Look-ups in named tables: a row name and a column name give one cell, copied from the table.

Pivemo.tsv
	Bunodom	Lugilas	Nim	Rop	Pegumos	Zikovi	Muda	Doleta	Ketano	Fovebik
Gep	67	98	138	75	67	132	92	131	82	140
Bakigiv	67	98	120	101	91	128	105	115	102	121
Vila	96	112	84	50	129	98	111	192	121	135
Sipusak	116	105	81	103	122	96	120	101	106	100

Gep, Fovebik => 140
Vila, Zikovi => 98
Bakigiv, Bunodom => 67
Bakigiv, Nim => 120
Vila, Pegumos => 129
Vila, Doleta => 192
Gep, Rop => 75
Bakigiv, Ketano => 102
Bakigiv, Fovebik => 121
Sipusak, Ketano => 106
Gep, Ketano => 82
Sipusak, Lugilas => 105
Vila, Fovebik => 135
Bakigiv, Pegumos => 91

Nir:
fields: Tun, Vefer
Gobezub: [672, 629]
Mesik: [915, 970]
Vav: [366, 21]
Tafero: [436, 457]
Naz: [509, 625]
Sudi: [970, 803]
Sol: [625, 436]
Vor: [475, 915]
Kul: [21, 475]
Rak: [629, 509]
Leme: [803, 393]
Minikem: [471, 672]
Dapev: [393, 471]

Dapev, Tun: 393
Sudi, Tun: 970
Rak, Tun: 629
Leme, Vefer: 393
Kul, Tun: 21
Minikem, Tun: 471
Rak, Vefer: 509

Sezu:
	Niba	Solav	Namotel	Dugasip
Gafa	63.345	81.548	41.610	54.432
Kuropo	44.885	84.699	43.525	44.470
Rin	46.144	53.499	63.249	45.778
Mos	42.045	23.943	86.374	64.924
Bunile	42.666	66.085	75.243	72.038
Banede	67.437	78.171	23.457	79.629
Mes	26.458	58.251	23.318	83.800
Vusu	31.478	55.919	50.429	69.506

What is the Niba of Vusu in Sezu? 31.478
What is the Dugasip of Banede in Sezu? 79.629
What is the Niba of Banede in Sezu? 67.437
What is the Solav of Kuropo in Sezu? 84.699
What is the Solav of Vusu in Sezu? 55.919
What is the Niba of Rin in Sezu? 46.144
What is the Niba of Mes in Sezu? 26.458
What is the Dugasip of Gafa in Sezu? 54.432
What is the Solav of Rin in Sezu? 53.499
What is the Namotel of Gafa in Sezu? 41.610
What is the Dugasip of Rin in Sezu? 45.778
What is the Solav of Gafa in Sezu? 81.548
What is the Niba of Mos in Sezu? 42.045
What is the Namotel of Bunile in Sezu? 75.243
What is the Dugasip of Vusu in Sezu? 69.506

Table Pel
|  | Gos | Vop | Fisovem | Bes | Poponi |
|---|---|---|---|---|---|
| Givasol | 127 | 137 | 120 | 88 | 122 |
| Dalef | 131 | 136 | 117 | 100 | 126 |
| Sabu | 145 | 117 | 125 | 129 | 79 |
| Kun | 124 | 136 | 116 | 100 | 130 |
| Zof | 148 | 139 | 128 | 77 | 103 |
| Nofe | 124 | 137 | 120 | 87 | 124 |
| Zozota | 122 | 135 | 115 | 102 | 133 |
| Siv | 204 | 129 | 136 | 107 | 52 |

Gos of Dalef is 131
Vop of Zof is 139
Vop of Sabu is 117
Gos of Siv is 204
Fisovem of Dalef is 117
Bes of Kun is 100
Poponi of Zozota is 133
Poponi of Kun is 130
Gos of Sabu is 145
Vop of Dalef is 136
Poponi of Siv is 52
Bes of Zozota is 102
Poponi of Dalef is 126
Vop of Kun is 136
Bes of Zof is 77
Bes of Nofe is 87
Poponi of Nofe is 124

Petuve:
|  | Dabage | Futurod | Tolib |
|---|---|---|---|
| Zam | 165 | 52 | 248 |
| Vipaziz | 137 | 139 | 130 |
| Rori | 129 | 128 | 143 |
| Nokavaz | 86 | 124 | 146 |
| Davo | 185 | 157 | 127 |
| Mesilup | 150 | 147 | 139 |
| Tinaf | 127 | 130 | 139 |

Dabage of Nokavaz = 86
Futurod of Zam = 52
Futurod of Rori = 128
Futurod of Davo = 157
Futurod of Nokavaz = 124
Futurod of Tinaf = 130
Tolib of Nokavaz = 146
Dabage of Rori = 129
Tolib of Vipaziz = 130
Tolib of Zam = 248
Dabage of Vipaziz = 137
Tolib of Tinaf = 139
Tolib of Davo = 127
Dabage of Davo = 185
Futurod of Mesilup = 147
Dabage of Tinaf = 127
Tolib of Rori = 143
Dabage of Mesilup = 150
Row with the largest Tolib: Zam

Mes:
columns: Zimuk, Lakof, Daranef, Katine
Fofaris: [45505, 66371, 41179, 63957]
Fimi: [61569, 56174, 54109, 40767]
Zotok: [80219, 64331, 41937, 30174]
Tikuz: [64558, 42555, 52020, 51886]
Nakup: [29024, 45601, 68714, 19223]
Kam: [47735, 22400, 72074, 61933]
Zuz: [66898, 33293, 70345, 78520]
Fis: [66829, 31757, 73507, 85651]
Bal: [55404, 65574, 78067, 73465]
Naze: [45137, 59111, 47014, 19875]

Daranef of Fis = 73507
Zimuk of Zotok = 80219
Lakof of Nakup = 45601
Daranef of Kam = 72074
Lakof of Bal = 65574
Daranef of Zotok = 41937
Katine of Zotok = 30174
Daranef of Zuz = 70345
Katine of Fimi = 40767
Katine of Fofaris = 63957
Daranef of Nakup = 68714
Daranef of Fofaris = 41179
Zimuk of Tikuz = 64558
Daranef of Fimi = 54109
Zimuk of Fimi = 61569
Zimuk of Zuz = 66898

Zeza
fields: Zadumuk, Pibek, Zurufos, Nogo
Pipude: [-54.1, -41.1, -5.1, 91.1]
Pufos: [-99.1, -13.1, 4.3, 30.4]
Vufa: [-40.4, -42.3, 15.7, 94.7]

Pipude, Pibek -> -41.1
Vufa, Zadumuk -> -40.4
Pipude, Nogo -> 91.1
Vufa, Nogo -> 94.7
Vufa, Zurufos -> 15.7
Pufos, Nogo -> 30.4
Pufos, Zadumuk -> -99.1
Vufa, Pibek -> -42.3
Pufos, Pibek -> -13.1
Pipude, Zadumuk -> -54.1
Pufos, Zurufos -> 4.3
Pipude, Zurufos -> -5.1
Row with the largest Zadumuk: Vufa

Nasun =
	Lobolud	Ragi	Bunanu
Pokaro	39.177	21.149	51.044
Paf	29.663	37.159	80.867
Von	33.642	29.007	28.383
Riba	67.858	49.733	59.222

Lobolud of Riba = 67.858
Bunanu of Riba = 59.222
Lobolud of Paf = 29.663
Ragi of Paf = 37.159
Ragi of Pokaro = 21.149
Ragi of Riba = 49.733
Bunanu of Pokaro = 51.044
Lobolud of Von = 33.642
Ragi of Von = 29.007
Bunanu of Von = 28.383
Lobolud of Pokaro = 39.177
Which row has the largest Bunanu? Paf

Dib =
          Fiz  Goroka  Gamoluv  Gumago  Vomabuz  Duber  Puvu  Remo  Genofov  Kugam
Ludetet  36.0    36.0     35.3    35.1     37.9   36.1  40.5  28.3     42.6   38.0
Ledupi   35.8    61.9     15.7     9.4     31.5   48.9  34.7  33.6     49.3   41.4
Monamik  35.5    15.4     63.7    27.1     39.5   29.1  33.2  50.8     22.0   26.8
Suzok    37.1    17.3     25.7    85.9     32.9   21.9  40.3  28.6     40.7   37.4
Tud      35.5    16.5     31.8    25.4     60.2    4.9  23.3  27.1     37.7   42.5
Medef    37.5    47.5     18.4    25.8     26.7   49.5  14.4  47.2     25.4   56.2
Poram    35.3    35.6     27.3    38.3     32.6   20.3  43.8  38.9     37.8   19.8
Dibi     35.4    38.9     48.8    34.5     27.9   48.6  41.8  70.6     43.5   23.5
Dep      37.1    46.1     31.9    30.2     47.1   44.8  40.8  55.6     78.4   42.7
Bis      38.8    40.5     38.3    41.5     41.9   59.9  27.1  23.8     47.8   67.7
Vani     35.3    39.5     35.3    46.1     31.3   41.0  37.5  45.5     39.8   32.9

Duber of Suzok = 21.9
Remo of Monamik = 50.8
Vomabuz of Poram = 32.6
Gamoluv of Poram = 27.3
Goroka of Monamik = 15.4
Goroka of Ludetet = 36.0
Vomabuz of Monamik = 39.5
Duber of Ledupi = 48.9
Duber of Vani = 41.0
Gamoluv of Vani = 35.3
Puvu of Monamik = 33.2
Fiz of Tud = 35.5
Remo of Tud = 27.1
Kugam of Tud = 42.5
Genofov of Tud = 37.7
Kugam of Suzok = 37.4
Kugam of Monamik = 26.8
Fiz of Medef = 37.5
Genofov of Dibi = 43.5
Row with the largest Puvu: Poram

